Below is a small trained network, with its code and all its weights. Each question gives an input and a class and asks what happens when units are switched off, that is, made to give their printed mean instead of their output.

import numpy as np


def w(rows, s, z=0):
    codes = np.array(rows[::2]) - 128.0
    scale = np.full(codes.shape[1], s)
    scale[-1] = z or s
    return codes * scale


def norm(h):
    return h / np.sqrt((h * h).mean(-1, keepdims=True) + 1e-5)


def f(y):
    return y / 2 * (1 + np.tanh(0.7978845608 * (y + 0.044715 * y**3)))


def log_softmax(a):
    a = a - a.max(-1, keepdims=True)
    return a - np.log(np.exp(a).sum(-1, keepdims=True))


def net(x, mask):
    res = np.array(x, float).reshape(1, 6) / 4 @ E
    u = 0
    for l in range(3):
        y = f(norm(res) @ A[l][:, :-1].T + A[l][:, -1])
        res = res + np.where(mask[u : u + 5], y, B[l][:, -1]) @ B[l][:, :-1]
        u += 5
    return log_softmax(norm(res)[-1] @ U[:, :-1].T + U[:, -1])


A, B = {}, {}
E = w([
[89,53,184,148,155],'x0',
[141,122,250,237,98],'x1',
[244,140,104,118,211],'x2',
[146,155,177,80,151],'x3',
[159,106,153,65,189],'x4',
[66,202,118,167,216],'x5',
],0.012)
A[0] = w([
[148,105,192,67,136,64],'L0N1',
[160,101,249,34,195,43],'L0N2',
[104,228,114,125,231,1],'L0N3',
[248,148,107,120,92,15],'L0N4',
[193,102,107,200,248,26],'L0N5',
],0.02,0.0079)
B[0] = w([
[178,98,206,90,135,178],'L0N1',
[157,25,205,84,152,255],'L0N2',
[69,207,135,2,122,229],'L0N3',
[209,127,57,169,114,198],'L0N4',
[88,129,103,228,228,239],'L0N5',
],0.028,0.0088)
A[1] = w([
[188,104,164,181,69,117],'L1N1',
[136,157,235,241,51,2],'L1N2',
[98,80,80,147,107,31],'L1N3',
[251,176,108,152,85,32],'L1N4',
[103,168,198,198,64,140],'L1N5',
],0.022,0.0041)
B[1] = w([
[206,231,155,110,86,252],'L1N1',
[35,204,254,214,105,255],'L1N2',
[112,94,97,104,99,163],'L1N3',
[205,165,34,224,146,224],'L1N4',
[104,224,185,129,49,231],'L1N5',
],0.017,0.0073)
A[2] = w([
[92,84,72,102,152,112],'L2N1',
[150,132,146,114,50,42],'L2N2',
[153,165,160,117,49,3],'L2N3',
[103,13,64,110,6,117],'L2N4',
[140,194,152,52,129,114],'L2N5',
],0.018,0.0064)
B[2] = w([
[71,66,65,189,76,178],'L2N1',
[126,78,78,204,106,152],'L2N2',
[145,105,84,188,73,176],'L2N3',
[146,47,105,137,9,200],'L2N4',
[168,167,97,45,49,254],'L2N5',
],0.014,0.006)
U = w([
[116,87,98,130,54,241],'0',
[226,153,61,180,142,62],'1',
[51,175,81,24,149,209],'2',
[184,48,247,115,152,155],'3',
[80,168,142,184,250,3],'4',
[77,206,219,195,65,75],'5',
],0.021,0.0022)

Each question gives the input, the list of numbers given to net, and the class t.
The units are the neurons (one row each of A and B). Each row of codes is followed by its name. A weight is (code - 128) times the scale printed after its matrix; where a second scale follows, it is the last column's (A, B and U).
mask holds one flag per neuron, layer by layer. A switched-off neuron (its flag False) gives its mean, the last column of its row in B, instead of its output. The means were averaged over made-up inputs and are rounded, as every weight is.
A unit's drop is (log p(t) with every unit on - log p(t) with that unit switched off) / (log p(t) with every unit on - log p(t) with every unit switched off).
The circuit of an input: a set's keep is (log p(t) with only the set's units on - log p(t) with every unit switched off) / (log p(t) with every unit on - log p(t) with every unit switched off). Starting from the 12 units with the biggest drops (on a tie, the unit counted first), units are removed one at a time, each time the one whose removal leaves the highest keep (on an exact tie, the one counted first), for as long as the keep stays at least 0.8.
units of the circuit, in order: the units of the circuit, biggest drop first
unit that matters most: the unit with the biggest drop
k most important neurons: the k neurons with the biggest drops, biggest first
top k neurons in layer l: the k neurons of layer l with the biggest drops, biggest first
drop when u is switched off: that unit's drop, to one decimal
input [0,-4,-4,2,-7,1], class 0: 3 most important neurons -> L0N3; L1N2; L0N1
input [-6,6,1,-1,0,1], class 1: units of the circuit, in order -> L1N4; L0N4
input [-4,-8,7,-8,6,2], class 2: 2 most important neurons -> L0N3; L1N4
input [1,-7,1,8,-8,-4], class 1: unit that matters most -> L1N4
input [5,-3,-6,-2,-2,4], class 0: units of the circuit, in order -> L1N2; L0N5
input [-1,0,2,3,0,-2], class 1: 2 most important neurons -> L0N4; L1N4
input [-5,0,8,-1,-1,4], class 4: top 2 neurons in layer 1 -> L1N1; L1N5
input [0,2,-6,-5,8,-3], class 3: 3 most important neurons -> L1N5; L0N1; L0N4
input [-2,-3,-4,-4,-7,-3], class 0: top 2 neurons in layer 0 -> L0N1; L0N4
input [5,-3,-1,-4,-1,-8], class 0: 2 most important neurons -> L0N4; L0N2
input [4,8,5,1,-4,2], class 4: top 2 neurons in layer 0 -> L0N5; L0N1
input [-6,7,8,3,3,-6], class 1: drop when L1N4 is switched off -> 0.1
input [1,4,-5,2,6,2], class 3: drop when L0N2 is switched off -> 0.1
input [-5,2,8,0,-3,5], class 4: drop when L0N5 is switched off -> 4.0
input [2,-4,1,2,1,1], class 2: drop when L2N3 is switched off -> 0.0
input [-1,-5,-7,-2,2,1], class 0: most important neuron -> L0N3
input [-1,-1,-3,-7,-3,-2], class 0: 2 most important neurons -> L0N1; L1N3
